Here is a tiny trained network, its code and every weight. The questions are about switching its units off for an input and a target symbol, where a switched-off unit gives its printed mean instead of its output.

import numpy as np


def w(rows, s, z=0):
    codes = np.array(rows[::2]) - 128.0
    scale = np.full(codes.shape[1], s)
    scale[-1] = z or s
    return codes * scale


def norm(h):
    return h / np.sqrt((h * h).mean(-1, keepdims=True) + 1e-5)


def softmax(a):
    e = np.exp(a - a.max(-1, keepdims=True))
    return e / e.sum(-1, keepdims=True)


def log_softmax(a):
    a = a - a.max(-1, keepdims=True)
    return a - np.log(np.exp(a).sum(-1, keepdims=True))


def net(x, mask):
    ids = ['ΓΘΛΠΦαβδεζημξτ'.index(c) for c in x.split()]
    T = len(ids)
    res = E[ids] + P[:T]
    u = 0
    for l in range(3):
        r = norm(res)
        for j in range(2):
            rows = slice(4 * j, 4 * j + 4)
            q, k, v = (r @ M[l][rows].T for M in (Q, K, V))
            z = softmax(np.where(np.tri(T) > 0, q @ k.T / 4**0.5, -1e9)) @ v
            o = O[l][rows]
            res = res + np.where(mask[u + j], z, o[:, -1]) @ o[:, :-1]
        u += 2
    return log_softmax(norm(res)[-1] @ U[:, :-1].T + U[:, -1])


Q, K, V, O = {}, {}, {}, {}
E = w([
[193,120,183,167,92,118,153,87,106],'Γ',
[93,151,159,121,68,117,139,209,158],'Θ',
[98,99,146,155,100,110,64,112,119],'Λ',
[154,78,109,117,101,121,167,128,123],'Π',
[94,135,127,146,172,117,117,96,76],'Φ',
[149,131,252,142,147,104,121,56,129],'α',
[145,110,162,90,136,150,150,74,178],'β',
[115,97,122,149,131,117,120,83,193],'δ',
[41,113,156,138,161,121,167,140,79],'ε',
[118,102,164,204,114,121,181,113,162],'ζ',
[123,174,158,99,128,54,169,108,77],'η',
[154,118,146,106,137,77,66,114,110],'μ',
[171,186,131,140,80,161,145,80,133],'ξ',
[92,94,141,130,75,192,155,98,100],'τ',
],0.033)
P = w([
[221,192,95,139,179,183,96,188,99],'0',
[171,55,198,138,32,52,194,80,165],'1',
[170,54,189,159,41,59,196,80,147],'2',
[178,68,151,161,47,63,187,112,144],'3',
[170,90,156,170,31,90,192,88,143],'4',
[165,97,152,179,30,106,181,105,136],'5',
[150,124,145,178,53,103,201,80,135],'6',
[131,133,149,182,44,121,182,92,124],'7',
[122,156,133,193,50,136,163,79,127],'8',
[97,167,141,199,44,156,171,55,132],'9',
[88,186,114,210,55,164,168,52,101],'10',
[59,193,117,190,47,159,179,23,121],'11',
[33,192,144,195,36,151,183,1,120],'12',
],0.0073)
Q[0] = w([
[70,178,13,112,182,196,136,181,142],'L0H0',
[153,141,51,87,251,76,125,206,195],'L0H0',
[160,175,120,157,70,167,177,94,88],'L0H0',
[129,95,96,120,191,135,82,151,100],'L0H0',
[87,165,157,152,70,106,189,67,159],'L0H1',
[156,170,138,91,212,135,55,160,154],'L0H1',
[126,63,164,163,104,89,142,160,115],'L0H1',
[138,137,84,1,158,141,113,187,127],'L0H1',
],0.0085)
K[0] = w([
[60,108,139,89,72,168,160,111,105],'L0H0',
[101,68,141,98,45,74,167,49,139],'L0H0',
[181,68,120,170,158,188,126,153,113],'L0H0',
[54,69,146,152,92,91,57,104,91],'L0H0',
[36,178,77,172,169,254,112,100,149],'L0H1',
[150,78,233,37,132,79,142,122,93],'L0H1',
[156,102,49,213,67,134,129,111,141],'L0H1',
[179,123,189,51,159,74,82,135,132],'L0H1',
],0.0099)
V[0] = w([
[251,144,151,88,240,225,119,168,215],'L0H0',
[58,191,88,159,150,118,217,125,170],'L0H0',
[93,87,206,179,118,208,87,138,153],'L0H0',
[135,97,87,141,119,207,209,47,132],'L0H0',
[144,199,60,79,126,142,161,99,124],'L0H1',
[193,153,160,141,91,46,160,169,49],'L0H1',
[117,189,100,53,150,108,112,110,143],'L0H1',
[179,166,196,237,73,2,156,103,134],'L0H1',
],0.0066)
O[0] = w([
[48,152,158,85,160,143,88,213,46,146],'L0H0',
[178,137,192,220,171,66,162,174,145,73],'L0H0',
[102,94,82,170,186,175,167,135,161,125],'L0H0',
[107,111,199,120,139,133,253,110,144,217],'L0H0',
[184,144,221,127,101,109,168,133,84,93],'L0H1',
[77,162,96,245,119,126,122,128,54,82],'L0H1',
[143,206,207,56,180,204,132,153,114,2],'L0H1',
[52,166,112,179,112,103,147,20,179,179],'L0H1',
],0.0069,0.0056)
Q[1] = w([
[122,123,96,120,137,100,144,113,82],'L1H0',
[113,122,141,177,3,116,186,69,129],'L1H0',
[129,92,122,124,176,115,122,193,131],'L1H0',
[129,186,139,122,169,89,113,158,102],'L1H0',
[150,150,116,115,194,171,78,154,103],'L1H1',
[65,125,145,133,142,65,116,61,144],'L1H1',
[59,123,144,111,76,104,176,68,136],'L1H1',
[115,118,143,157,163,124,158,118,107],'L1H1',
],0.011)
K[1] = w([
[89,142,105,112,130,200,122,124,149],'L1H0',
[185,159,110,134,228,213,93,220,95],'L1H0',
[91,116,161,49,136,60,146,39,251],'L1H0',
[71,54,180,103,75,117,135,109,113],'L1H0',
[117,113,145,158,46,47,194,173,125],'L1H1',
[107,94,100,107,177,239,148,107,114],'L1H1',
[97,155,146,165,210,254,57,122,121],'L1H1',
[74,137,150,140,154,140,93,120,199],'L1H1',
],0.0085)
V[1] = w([
[147,213,106,214,121,141,83,197,187],'L1H0',
[31,98,159,172,176,57,160,172,126],'L1H0',
[115,123,81,43,154,1,171,23,137],'L1H0',
[195,48,34,150,134,9,133,149,121],'L1H0',
[44,120,225,171,54,169,105,108,106],'L1H1',
[110,147,230,149,166,54,94,99,181],'L1H1',
[122,77,161,118,90,77,235,148,182],'L1H1',
[132,97,69,115,128,214,73,38,197],'L1H1',
],0.0068)
O[1] = w([
[137,184,113,176,39,120,177,237,134,17],'L1H0',
[68,107,168,89,90,226,121,119,96,115],'L1H0',
[104,195,134,225,96,153,182,3,113,132],'L1H0',
[37,154,154,136,60,73,108,81,183,151],'L1H0',
[218,84,77,154,161,22,182,191,86,254],'L1H1',
[145,225,109,132,187,172,110,134,85,140],'L1H1',
[122,190,134,88,71,158,238,135,136,221],'L1H1',
[159,170,14,122,126,125,94,146,176,218],'L1H1',
],0.0067,0.0062)
Q[2] = w([
[101,148,104,202,166,108,237,77,159],'L2H0',
[113,202,109,90,235,69,121,111,60],'L2H0',
[14,73,195,29,73,106,199,104,178],'L2H0',
[59,134,116,17,207,251,37,184,27],'L2H0',
[158,146,110,17,181,173,16,124,161],'L2H1',
[188,74,64,146,125,106,220,67,128],'L2H1',
[159,141,87,171,233,73,150,145,36],'L2H1',
[163,186,2,144,189,86,82,170,162],'L2H1',
],0.0061)
K[2] = w([
[125,161,142,84,98,151,168,58,67],'L2H0',
[106,140,117,174,70,195,77,175,153],'L2H0',
[131,180,70,204,220,157,215,132,145],'L2H0',
[171,40,209,192,194,77,29,241,145],'L2H0',
[154,111,176,159,90,102,146,198,140],'L2H1',
[25,135,96,87,103,193,214,73,80],'L2H1',
[126,237,130,134,164,96,111,109,142],'L2H1',
[193,132,141,134,189,1,184,142,142],'L2H1',
],0.0077)
V[2] = w([
[223,159,118,88,145,219,141,74,129],'L2H0',
[136,106,146,31,55,124,126,48,91],'L2H0',
[197,96,147,141,254,13,151,141,141],'L2H0',
[118,71,67,181,148,213,171,121,184],'L2H0',
[111,196,134,127,85,155,168,18,73],'L2H1',
[120,154,229,67,144,86,130,143,187],'L2H1',
[161,142,116,33,111,126,184,149,97],'L2H1',
[18,157,79,4,229,138,159,177,84],'L2H1',
],0.008)
O[2] = w([
[255,199,85,161,123,187,76,102,112,146],'L2H0',
[101,136,118,54,156,194,66,70,76,254],'L2H0',
[66,154,206,40,227,84,107,45,156,126],'L2H0',
[156,70,162,85,254,226,102,137,209,175],'L2H0',
[181,49,12,142,107,51,140,188,67,235],'L2H1',
[53,223,88,101,46,133,170,33,167,80],'L2H1',
[106,169,43,77,66,122,112,176,150,177],'L2H1',
[24,129,9,205,103,120,178,110,89,59],'L2H1',
],0.0067,0.0076)
U = w([
[161,47,91,103,97,111,157,157,115,194],'Γ',
[88,167,142,127,91,103,118,210,177,211],'Θ',
[103,123,91,188,144,96,137,86,254,71],'Λ',
[88,148,104,100,66,41,138,63,126,133],'Π',
[132,137,228,151,144,127,103,88,121,94],'Φ',
[134,137,85,175,214,103,108,134,110,112],'α',
[49,137,125,132,191,127,163,126,101,149],'β',
[141,221,100,128,98,197,138,102,138,218],'δ',
[104,61,169,126,53,202,138,133,97,86],'ε',
[88,109,140,215,127,121,213,107,181,40],'ζ',
[215,168,145,179,59,96,154,97,110,4],'η',
[90,129,107,140,106,98,30,124,139,156],'μ',
[149,197,150,101,168,45,169,139,97,147],'ξ',
[144,139,133,55,161,139,151,97,213,162],'τ',
],0.0085,0.0038)

Each question gives the input, a string of symbols that net reads in full, and the target symbol t.
The units are the heads (4 rows each of Q, K, V and O). Each row of codes is followed by its name. A weight is (code - 128) times the scale printed after its matrix; where a second scale follows, it is the last column's (O and U).
mask holds one flag per head, layer by layer. A switched-off head (its flag False) gives its mean, the last column of its rows in O, instead of its output. The means were averaged over made-up inputs and are rounded, as every weight is.
A unit's drop is (log p(t) with every unit on - log p(t) with that unit switched off) / (log p(t) with every unit on - log p(t) with every unit switched off).
The circuit of an input: a set's keep is (log p(t) with only the set's units on - log p(t) with every unit switched off) / (log p(t) with every unit on - log p(t) with every unit switched off). Starting from all 6 units, units are removed one at a time, each time the one whose removal leaves the highest keep (on an exact tie, the one counted first), for as long as the keep stays at least 0.8.
units of the circuit, in order: the units of the circuit, biggest drop first
unit that matters most: the unit with the biggest drop
which heads matter: for each layer, one digit per head in row order, 1 if its drop is at least 0.15 and else 0, layers parted by /
input ξ β β μ Π, target ξ: unit that matters most => L1H0
input Π η η α Λ α, target Π: units of the circuit, in order => (L2H0, L0H1)
input Λ α ζ Π β ζ ζ δ Π, target Λ: units of the circuit, in order => (L0H0, L0H1, L1H1)
input Φ β μ Π ζ δ Π Π Π ε δ μ Φ, target Φ: units of the circuit, in order => (L1H1, L2H1, L0H0)
input Π β α δ Γ Π ε Γ, target Π: which heads matter => 01 / 10 / 01
input Π δ τ Π Θ Π η τ Π Λ Θ, target Π: which heads matter => 10 / 10 / 10
input Λ Π δ Λ ζ Φ, target Λ: units of the circuit, in order => (L0H0, L0H1, L2H0)
input μ δ Φ, target μ: which heads matter => 10 / 01 / 00
input τ α τ Π Γ Π δ, target τ: which heads matter => 01 / 10 / 11
input η Θ τ α ξ ξ η Π Π η ζ ξ, target η: units of the circuit, in order => (L2H1, L0H0, L1H0)
input δ β Θ ζ Θ Π μ η Π, target δ: units of the circuit, in order => (L1H1, L0H1, L2H0)
input β ε Π ε Π τ α Θ Π β α, target β: units of the circuit, in order => (L0H0, L2H1)
input Π τ Γ ξ, target Π: which heads matter => 10 / 11 / 00
input Π Γ δ η η δ, target Π: units of the circuit, in order => (L2H0)
input Π α ε η Π, target Π: which heads matter => 00 / 10 / 10
input ξ η τ ε, target ξ: which heads matter => 01 / 10 / 10
input τ Π ζ η δ α Π δ β Θ Π Π, target τ: which heads matter => 01 / 10 / 11
input Λ δ η δ τ Π η ξ η Φ ζ Π, target Λ: units of the circuit, in order => (L0H0, L1H1, L0H1)
input τ τ Π Θ Π δ δ δ α Π Λ α δ, target τ: units of the circuit, in order => (L0H1, L2H1, L1H0)
input ξ Π Π τ Θ Π Π Π Φ τ δ α τ, target Γ: which heads matter => 00 / 10 / 00
input β α τ η δ ζ Π Π β Θ δ δ τ, target β: unit that matters most => L0H0
input ξ τ Π Π δ η Φ, target ξ: units of the circuit, in order => (L1H0, L0H0, L2H0)
input ξ τ Π α, target ξ: units of the circuit, in order => (L1H0, L0H0)
input β Θ μ, target Π: which heads matter => 00 / 00 / 11
input μ Π μ, target μ: units of the circuit, in order => (L0H0, L1H1)
input Φ η Π Π Π β β, target Φ: units of the circuit, in order => (L1H1, L2H1, L0H1)
input η α Θ Θ τ η α, target η: which heads matter => 10 / 10 / 10
input η Π α α Π ξ Θ Π, target η: which heads matter => 10 / 00 / 00
input α τ η η, target α: unit that matters most => L1H1
